Moves between units:
z536 ra z321
z536 su z230
z536 de z545
z536 fu z256
z536 gu z863
z536 si z870
z709 ra z697
z709 su z784
z709 de z395
z709 fu z74
z709 gu z698
z709 si z731
z72 ra z740
z72 su z654
z72 de z443
z72 fu z870
z72 gu z449
z72 si z256
z858 ra z424
z858 su z151
z858 de z256
z858 fu z545
z858 gu z246
z858 si z443
z413 ra z443
z413 su z708
z413 de z740
z413 fu z37
z413 gu z59
z413 si z424
z76 ra z790
z76 de z316
z76 gu z541
z76 si z468
z922 ra z61
z922 de z731
z922 fu z541
z922 si z395
z61 ra z922
z61 su z545
z61 de z230
z61 fu z151
z61 gu z133
z61 si z938
z723 ra z37
z723 su z938
z723 de z870
z723 fu z443
z723 gu z208
z723 si z545
z32 ra z848
z32 su z316
z32 gu z840
z32 si z983
z443 ra z413
z443 su z135
z443 de z72
z443 fu z723
z443 gu z437
z443 si z858
z532 ra z702
z532 su z449
z532 de z90
z532 fu z359
z532 gu z654
z532 si z315
z424 ra z858
z424 su z541
z424 de z840
z424 si z413
z449 ra z983
z449 su z532
z449 de z437
z449 fu z836
z449 gu z72
z449 si z848
z863 su z800
z863 fu z848
z863 gu z536
z863 si z836
z938 ra z395
z938 su z723
z938 de z697
z938 fu z135
z938 gu z672
z938 si z61
z321 ra z536
z321 su z731
z321 fu z840
z321 si z784
z580 ra z672
z580 de z698
z580 fu z468
z580 gu z395
z836 ra z706
z836 su z359
z836 de z208
z836 fu z449
z836 gu z870
z836 si z863
z451 ra z800
z451 fu z316
z451 gu z731
z451 si z698
z359 ra z698
z359 su z836
z359 de z672
z359 fu z532
z359 gu z697
z359 si z800
z840 ra z256
z840 su z787
z840 de z424
z840 fu z321
z840 gu z32
z840 si z740
z870 ra z784
z870 su z697
z870 de z723
z870 fu z72
z870 gu z836
z870 si z536
z983 ra z449
z983 su z702
z983 de z59
z983 fu z706
z983 gu z740
z983 si z32
z485 ra z787
z485 su z256
z485 de z151
z485 fu z230
z485 gu z315
z485 si z654
z133 de z800
z133 fu z790
z133 gu z61
z133 si z672
z59 ra z437
z59 su z468
z59 de z983
z59 gu z413
z315 ra z316
z315 su z848
z315 de z790
z315 fu z800
z315 gu z485
z315 si z532
z208 su z672
z208 de z836
z208 fu z437
z208 gu z723
z706 ra z836
z706 su z698
z706 fu z983
z706 gu z784
z541 ra z151
z541 su z424
z541 de z787
z541 fu z922
z541 gu z76
z541 si z708
z697 ra z709
z697 su z870
z697 de z938
z697 fu z654
z697 gu z359
z697 si z230
z787 ra z485
z787 su z840
z787 de z541
z787 fu z731
z787 gu z316
z787 si z74
z316 ra z315
z316 su z32
z316 de z76
z316 fu z451
z316 gu z787
z316 si z702
z151 ra z541
z151 su z858
z151 de z485
z151 fu z61
z151 gu z790
z151 si z135
z135 ra z708
z135 su z443
z135 de z654
z135 fu z938
z135 gu z90
z135 si z151
z256 ra z840
z256 su z485
z256 de z858
z256 fu z536
z256 gu z848
z256 si z72
z37 ra z723
z37 su z395
z37 de z784
z37 fu z413
z698 ra z359
z698 su z706
z698 de z580
z698 fu z702
z698 gu z709
z698 si z451
z545 su z61
z545 de z536
z545 fu z858
z545 si z723
z702 ra z532
z702 su z983
z702 de z468
z702 fu z698
z702 gu z74
z702 si z316
z468 ra z90
z468 su z59
z468 de z702
z468 fu z580
z468 gu z708
z468 si z76
z654 ra z74
z654 su z72
z654 de z135
z654 fu z697
z654 gu z532
z654 si z485
z395 ra z938
z395 su z37
z395 de z709
z395 fu z708
z395 gu z580
z395 si z922
z708 ra z135
z708 su z413
z708 de z74
z708 fu z395
z708 gu z468
z708 si z541
z740 ra z72
z740 su z74
z740 de z413
z740 fu z784
z740 gu z983
z740 si z840
z784 ra z870
z784 su z709
z784 de z37
z784 fu z740
z784 gu z706
z784 si z321
z90 ra z468
z90 su z437
z90 de z532
z90 fu z672
z90 gu z135
z90 si z790
z790 ra z76
z790 su z246
z790 de z315
z790 fu z133
z790 gu z151
z790 si z90
z437 ra z59
z437 su z90
z437 de z449
z437 fu z208
z437 gu z443
z437 si z246
z246 su z790
z246 de z848
z246 gu z858
z246 si z437
z672 ra z580
z672 su z208
z672 de z359
z672 fu z90
z672 gu z938
z672 si z133
z74 ra z654
z74 su z740
z74 de z708
z74 fu z709
z74 gu z702
z74 si z787
z230 ra z731
z230 su z536
z230 de z61
z230 fu z485
z230 gu z800
z230 si z697
z800 ra z451
z800 su z863
z800 de z133
z800 fu z315
z800 gu z230
z800 si z359
z848 ra z32
z848 su z315
z848 de z246
z848 fu z863
z848 gu z256
z848 si z449
z731 ra z230
z731 su z321
z731 de z922
z731 fu z787
z731 gu z451
z731 si z709

The rows follow the links: the fewer symbols apart two units are, the more alike their rows tend to be.

Each row is also shifted at random along 6 hidden directions that mean nothing.

Some units, each with a row of numbers:
z321 -> [-43  -6  -6  35  -6  -7  -2   6  16  -5 -32 -15 -33  10 -20  14  30  10 -25 -17  15  17 -16 -29 -27 -23 -15 -14   2  -7 -35  41  35 -22  21   5  10 -14   9  -8 -28 -17  20  15]
z536 -> [-30 -20 -11   2   1  18 -17   1  10 -29 -11  -5 -35  -3 -22  17  54  -8 -45 -17   4  28  19 -34   9 -17 -28   6  13  -6  33   4  21 -26  23 -66  17 -12  34   9 -19 -27  12  35]
z451 -> [  1  -1 -19  15 -10   7 -50 -19 -26  29  17 -10  13  20 -12  39  19  20  25   1  -3  -8 -14  -5  -4  19  39  11  29  -9  32 -34  10  -3  33 -39  -6 -38   0  31   1 -13  25 -10]
z787 -> [ 17 -44  -3   3  -8  14  21  -5   1  -9 -42   3   6   0 -16 -11  32  34 -10 -34 -24   9  44 -15  -3 -29 -20  27  -4  23   6  15  -5  -6   7   9  14  -2  47 -15 -20  -4  29  44]
z922 -> [-46  -5 -19   2   9  -2 -48 -11   4  -2 -11 -14  41   2 -12  20   9   0  -4 -18  15  39 -23  17  -1   9   9  33  27 -18  60 -66 -20  21  14  -9  17  -3  12  -5  11 -10   8 -24]
z135 -> [ 51 -16  25  21  16   6  12  32  15 -37 -11 -11  -9   3   9  -8  26   2 -31  13   6  17  15  -5  18 -16 -50   8   6  15   1  29   4 -21  25  11  36  23  22  -5 -31   3  -6  13]
z74 -> [ -1 -12   7   1 -12   0  -9  10  36  29 -30   1  35   6   8 -14 -11  -1   2  -5 -17  16  12  17  -1   6  -8  28 -14  12  21 -24   2  10  15  96  -2   3  17 -31   7   6  -8   8]
z316 -> [ 18 -17 -12  10 -11  14  27   7  -3  -6 -31  11  -4  12 -21  -2  12   2  -3 -10   1 -18 -18 -26 -27 -15 -21   1  -7  17 -49  64  28 -20  16   6  32   1  -4  10 -37 -29  16  16]
z541 -> [  5  -5  -5 -21  20  11  11  -7   5 -38  -3 -10  11 -22 -11 -28   1 -17   7 -11  15  18 -22 -14  -2 -23  14  -2   8  14 -11  32  16   9 -20 -93  31  15 -16   3 -21 -24  -3  -9]
z424 -> [-53  12  -9   1  17   6 -10 -11   3 -21 -11 -14 -11  -5 -24 -12 -17  -8 -22  -5  26  26 -32  -3 -13   3  -2  -7   7   9   6  -4  -7  12   1 -37  15   2 -17  -9   2 -17  -2 -16]
z32 -> [ 79 -10   3  18  -2   4  10 -27 -22  13 -10   6 -38  16 -16  -3  -3  28 -16 -18 -12 -33  -3   3 -16  14  -5 -25 -13  12 -28  15 -34   9   5  24 -27 -15   3  13  10  -2  35  12]
z61 -> [ 38   5   0   5  15  -2  -4 -12   3 -27  15 -13  -6  -7 -15   4  16  -8  -2 -11   8  14   0  -3 -13 -13 -15  -7  16  -7  -6  18  19  -9   2 -47  15  15   3  -1 -18 -20  12 -11]
z246 -> [  9  -7 -18   1   8  13   3 -18 -17  -4   1  11 -20  14 -14  -2   3  11 -15 -25 -21 -15  19  15  -9   7 -17   0   9  12   3   3 -27   4   7  12 -16  19   7  10   6  -8  15  -4]
z672 -> [ 11  34   2   8  17 -30  28  13   7 -20  22  16  20 -12   3  -1 -38 -44  -6  23  47 -23 -49  11 -11  28 -36   5 -26 -30 -37  33  -6   8 -38   9  46  18 -53  20 -10  -7 -44 -23]
z315 -> [ 17  -6 -14  -9   4  10   7 -31 -16  -2  -1  13  21  -7 -19 -24 -23  -2 -17 -29 -26 -13  21  -1   0  21 -32  30 -26  13  24 -15 -64  19 -30  -5   8 -13  -9  11   9 -11  -1  16]
z133 -> [ 78   4   0  18  10  -8 -15 -32 -23   7  10   4   5  12 -14   7 -19  13 -16 -16  -5 -18  -1  35 -10  33 -20  16  -7 -19  10 -26 -57  20 -14  39 -10   0   3  14  18 -12  12 -22]
z151 -> [ -1 -10  -1  27   3  19 -11   9   6  -9 -11 -10   4  13 -21  14  39  24  14 -19 -14  22  33   5 -23 -25 -13  14  37  20  -4   4  19 -34  55  31   7  16  45 -10 -28  -8  42 -11]
z37 -> [-31 -26   9  19  18  -3  14  21   9 -43 -32   3 -22  -8  10  -4  16   1 -58   4   4  21  -4  -7  15  -8 -45   9  -4 -12   8  11 -29   6 -17   0  30  19  12  -5 -12   7 -31  11]
z59 -> [-60 -25 -12  -4  26  15  12  21 -33 -31 -22  15 -26 -13  15  -2  15   2 -48  16  -1   0   2 -14  19   4 -15  17  21  13  34   1  -3  -4   6 -54  20   6   5  21 -13  16 -29  12]
z836 -> [-77  19 -17   2 -22 -12 -30  19  15  40  -4  16   6  15   9  36  -8 -31 -18  17  15  -8  -1   9  -4  37 -15  23 -12 -23  40 -45  16  -6  31  81  -7 -15   5   1  25   6 -15  -3]
z790 -> [ 12   1 -25 -24   3  24  -9 -13 -19   1  31  -3  20   6 -12  -2  11   3  38 -13 -24 -11  16   4   2  -5  37   9  30  18  22  -6  24  -5   8 -62 -10  10  -7  20   0 -14  21 -18]
z731 -> [ 22  19   3  13  -8 -28  -7 -20  25   2  -3 -17  17  -8 -23  -1 -26 -25  -4  -4  35   9 -53  -1 -24   9  -8   1 -22 -20 -20  13  -1  13 -14   5  25 -18 -25  -4  -5 -35   2   1]

From each start, follow one symbol. Which unit do you reach?
Answer with the unit's name.
---
[-10   4  -1  18   8  10   9  40  -7 -16   8   5 -44   0  14   5  28 -11  -9  26  27 -16  -4 -15   4 -10 -14 -20  20  17 -28  45  54 -36  38 -41  17  23   3  31 -23  -1 -11 -16]
ra
z59
---
[-79  -6 -22 -17   6   5  -8  12 -13   0   0  20   5  -7  18  23  18  -1 -20   0 -22   4  36  10  21   7   0  22  18  -9  47 -42 -10   5  -7  -6 -16   6  18  10  16  25 -27  -6]
gu
z723
---
[-38 -17   5  -4   8   2  20  20  25 -25 -23   9 -20   2  11   2  20 -15 -47  -4  -6  25  31  12   4 -15 -43  14   1 -12  12   8  -5  -9  -9  50   7  33  16 -22  -1   0 -22  10]
gu
z208
---
[-19   4  -1 -26  19  -7  36 -12  18 -51   9   2 -26 -15 -13 -35 -22 -33 -22 -13  14  15 -11  -7 -12 -17 -23 -12 -16   8 -27  46   8   2 -38 -59  23  24 -30 -14  -9 -30 -15   7]
su
z151
---
[-42  -9  11   5 -10  -2   8  41  20 -12 -17  -8 -27  -2  17  14  15 -17  -6  23  19  10 -20 -37   0 -23   4 -22  -1 -11 -20  37  44 -13  10 -26  13  -1  -4   0 -14   8 -13  11]
ra
z870
---
[-33 -20 -13  30 -11   3  30  39  -4 -10 -41  29  11   4   4  22  35  -3 -37   5   8 -16  25 -15  -5  -6 -66  45 -11  -8 -14  39   1 -26   5  42  56   2  26   7 -42  14 -21  38]
de
z672
---
[ 19 -26   8   1  12  13  11 -19  -6 -21  -7  -2 -33  -9 -16 -23  19  16 -59 -32 -17  13  33 -10   0  -9 -44  -3 -18  15  11   1 -46   3  -7 -17  -6  -2  19 -12   4 -17  12  34]
ra
z840
---
[  1   3  18   5   7   3 -23  14  12 -17  -1 -16 -25   1  15 -13  -3  -4 -19  21  15  18 -20  10  15  -7   3  -7  24  12  28 -19   1   6  27  -9  -8   5   5   2   1   2 -15 -14]
si
z424
---
[ 13 -11   5  -4  -5   7  20 -11  -2 -15   0 -15 -35  -9 -18 -22  10  -3   7  -4   7   7 -17 -33  -9 -30  23 -38   2  14 -23  37  41  -8   3 -70   1 -10  -2   1 -14 -24  17  14]
su
z787
---
[-16  -1 -16  31  -6  11  -9  36  -8  25 -11   4  16  23  12  26  31  20   8  -1 -10  -4  31  15  -3   6 -12  34  36  17  11 -17  25 -30  67  72   2  16  47  10 -18  26  11 -15]
su
z437
---
[ 25   2  29 -43   7   4  28 -11  10 -13  21   4 -21 -31  14 -53 -33 -14 -27   4 -17   8  14   0  33  -9  -7 -18 -34  12  17 -11 -39  30 -66 -26 -19  -2 -15 -18  29   7 -33  22]
su
z654
---
[-12   7   2 -15 -11 -16  37   4   6  12 -13  19 -15 -10   9 -21 -46 -23 -11   7   6 -34 -27   3  -1  20  -5 -15 -40   0 -23  23  -9  14 -33  36  -9   5 -27   3  19   3 -25   8]
si
z32
---
[ 48 -19 -12   8 -17  20  14  -1 -13  14   1  12 -37  24 -13   9  34  24  18 -19 -31 -28  48  -9 -15 -19   4 -20   8  21 -20  25  28 -24  29  23 -33   6  27   9  -6 -11  46  21]
fu
z863
---
[ 47 -11  23  38  -6  12 -31  17  -3  17   3 -18   3  14  12   4  32  34   0  13  -6  22  31  -4  18  -9 -11  19  20  17  23 -29   7 -15  56  28  -7 -23  43  -5 -14  25  12  11]
ra
z74
---
[ 39 -23  26 -25  -2   9   4  15  -6 -11  34 -12   3 -12  17  10  45  15  17  16 -14  14  37 -32  41 -32  22   1  14   1  30   1  24  -9 -10 -82   1 -12  17   3 -21  14  -4  31]
gu
z359
---
[-41  16 -12  30  -7   1 -29  33   9  19 -18  -1  26  19   9  24 -10 -28   2  31  44  -8 -54   8 -14  29  -8  20  24   7   2  -8  45 -12  67  36  37  -1  -8  19 -15  -3 -14 -34]
gu
z708
---
[-27 -11 -12 -13  13  -4  -7   9 -24 -11 -13  13  26 -12  18  17   3   2   1   9  -5  -9  -3  16  24  21   4  34   5 -10  28 -26 -22  19 -23  -5   9   8  -2   8   6  17 -30  -7]
ra
z672
---
[103  17   2  51   3   1 -22 -20  -8   6  22 -13 -13  18 -25  17  -7 -14 -33   2  48 -21 -53  -7 -18  36 -51  -6 -16 -29 -16  10 -23   3  20 -10  28 -35 -25  33 -22 -41  14 -13]
su
z863
---
[ 18 -15  29   3  -4  -5   5  12   5  -2 -13 -10  17  -7  13   3   7  18  -1   9  -5   9   3 -10  17 -15   0   8  -9 -10  -5  -6 -12   6 -16   4   7  -8  12 -14  -8  20 -11  19]
de
z395
